Below is a small trained network, with its code and all its weights. Each question gives an input and a class and asks what happens when units are switched off, that is, made to give their printed mean instead of their output.

import numpy as np


def w(rows, s, z=0):
    codes = np.array(rows[::2]) - 128.0
    scale = np.full(codes.shape[1], s)
    scale[-1] = z or s
    return codes * scale


def norm(h):
    return h / np.sqrt((h * h).mean(-1, keepdims=True) + 1e-5)


def f(y):
    return np.maximum(y, 0)


def log_softmax(a):
    a = a - a.max(-1, keepdims=True)
    return a - np.log(np.exp(a).sum(-1, keepdims=True))


def net(x, mask):
    res = np.array(x, float).reshape(1, 3) / 4 @ E
    u = 0
    for l in range(3):
        y = f(norm(res) @ A[l][:, :-1].T + A[l][:, -1])
        res = res + np.where(mask[u : u + 9], y, B[l][:, -1]) @ B[l][:, :-1]
        u += 9
    return log_softmax(norm(res)[-1] @ U[:, :-1].T + U[:, -1])


A, B = {}, {}
E = w([
[184,146,99,139],'x0',
[103,165,122,221],'x1',
[94,3,2,125],'x2',
],0.0069)
A[0] = w([
[155,146,104,144,1],'L0N0',
[118,161,157,195,195],'L0N1',
[251,154,125,147,102],'L0N2',
[143,145,145,66,68],'L0N3',
[133,126,128,128,46],'L0N4',
[94,136,146,122,77],'L0N5',
[35,137,198,103,60],'L0N6',
[105,108,121,129,121],'L0N7',
[156,141,158,60,235],'L0N8',
],0.018,0.0018)
B[0] = w([
[83,130,113,118,152],'L0N0',
[182,100,172,236,250],'L0N1',
[3,176,85,37,247],'L0N2',
[202,77,126,177,208],'L0N3',
[130,133,138,127,128],'L0N4',
[99,137,110,106,158],'L0N5',
[19,183,77,39,236],'L0N6',
[198,156,92,115,167],'L0N7',
[176,87,208,103,253],'L0N8',
],0.022,0.007)
A[1] = w([
[59,166,62,71,51],'L1N0',
[97,148,229,111,123],'L1N1',
[171,213,137,74,114],'L1N2',
[145,129,132,248,6],'L1N3',
[128,101,90,161,65],'L1N4',
[192,109,172,113,100],'L1N5',
[195,191,214,139,48],'L1N6',
[123,138,130,140,52],'L1N7',
[187,105,158,138,132],'L1N8',
],0.016,0.0019)
B[1] = w([
[58,176,108,88,237],'L1N0',
[138,81,1,148,254],'L1N1',
[124,178,174,171,181],'L1N2',
[71,44,208,155,195],'L1N3',
[165,173,135,170,165],'L1N4',
[113,105,181,183,174],'L1N5',
[206,208,100,133,178],'L1N6',
[137,121,132,120,136],'L1N7',
[82,152,130,81,159],'L1N8',
],0.024,0.0083)
A[2] = w([
[163,221,232,126,153],'L2N0',
[200,55,17,127,143],'L2N1',
[110,4,94,89,254],'L2N2',
[154,147,162,129,106],'L2N3',
[171,178,130,136,57],'L2N4',
[114,146,44,140,170],'L2N5',
[211,35,190,22,37],'L2N6',
[193,123,36,165,70],'L2N7',
[151,60,185,97,154],'L2N8',
],0.015,0.0022)
B[2] = w([
[88,240,142,142,146],'L2N0',
[180,181,133,176,244],'L2N1',
[74,183,113,220,220],'L2N2',
[115,161,113,145,136],'L2N3',
[137,163,153,179,145],'L2N4',
[151,111,94,76,255],'L2N5',
[90,3,152,180,205],'L2N6',
[188,128,142,124,217],'L2N7',
[82,147,144,167,182],'L2N8',
],0.03,0.0091)
U = w([
[83,83,162,215,193],'0',
[250,168,101,147,183],'1',
[60,155,67,60,175],'2',
[105,177,129,142,198],'3',
[159,87,180,70,1],'4',
[155,101,185,75,5],'5',
[157,98,168,72,20],'6',
],0.017,0.006)

Each question gives the input, the list of numbers given to net, and the class t.
The units are the neurons (one row each of A and B). Each row of codes is followed by its name. A weight is (code - 128) times the scale printed after its matrix; where a second scale follows, it is the last column's (A, B and U).
mask holds one flag per neuron, layer by layer. A switched-off neuron (its flag False) gives its mean, the last column of its row in B, instead of its output. The means were averaged over made-up inputs and are rounded, as every weight is.
A unit's drop is (log p(t) with every unit on - log p(t) with that unit switched off) / (log p(t) with every unit on - log p(t) with every unit switched off).
The circuit of an input: a set's keep is (log p(t) with only the set's units on - log p(t) with every unit switched off) / (log p(t) with every unit on - log p(t) with every unit switched off). Starting from the 12 units with the biggest drops (on a tie, the unit counted first), units are removed one at a time, each time the one whose removal leaves the highest keep (on an exact tie, the one counted first), for as long as the keep stays at least 0.8.
units of the circuit, in order: the units of the circuit, biggest drop first
k most important neurons: the k neurons with the biggest drops, biggest first
k most important neurons of layer l: the k neurons of layer l with the biggest drops, biggest first
drop of u: that unit's drop, to one decimal
input [-7,1,-1], class 2: units of the circuit, in order -> [L0N6]
input [7,0,-8], class 1: 3 most important neurons -> [L0N6, L0N1, L1N1]
input [4,-3,6], class 1: 4 most important neurons -> [L0N8, L0N1, L0N2, L0N6]
input [2,-3,8], class 1: 4 most important neurons -> [L0N8, L0N2, L0N1, L0N6]
input [1,3,-8], class 1: 2 most important neurons -> [L0N1, L1N1]
input [4,4,8], class 1: 4 most important neurons -> [L0N1, L0N2, L0N6, L0N8]
input [4,6,-7], class 1: 2 most important neurons -> [L0N1, L1N6]
input [-5,-4,3], class 2: 2 most important neurons of layer 2 -> [L2N1, L2N2]
input [-7,-5,-5], class 2: 2 most important neurons -> [L0N6, L0N1]
input [-1,1,-7], class 1: 2 most important neurons -> [L0N1, L1N1]
input [8,-4,-7], class 2: 2 most important neurons -> [L0N2, L0N1]
input [0,2,6], class 1: 3 most important neurons -> [L0N8, L0N1, L0N2]
input [-2,-4,8], class 1: 2 most important neurons -> [L0N8, L0N2]
input [6,4,-1], class 2: units of the circuit, in order -> [L0N2]
input [-3,-2,4], class 1: 2 most important neurons of layer 1 -> [L1N3, L1N0]
input [8,-1,-4], class 2: drop of L0N2 -> 1.6
input [2,1,8], class 1: drop of L0N2 -> 1.8
input [-8,-2,-4], class 2: drop of L2N3 -> 0.0
input [8,5,-5], class 2: drop of L0N2 -> 1.6
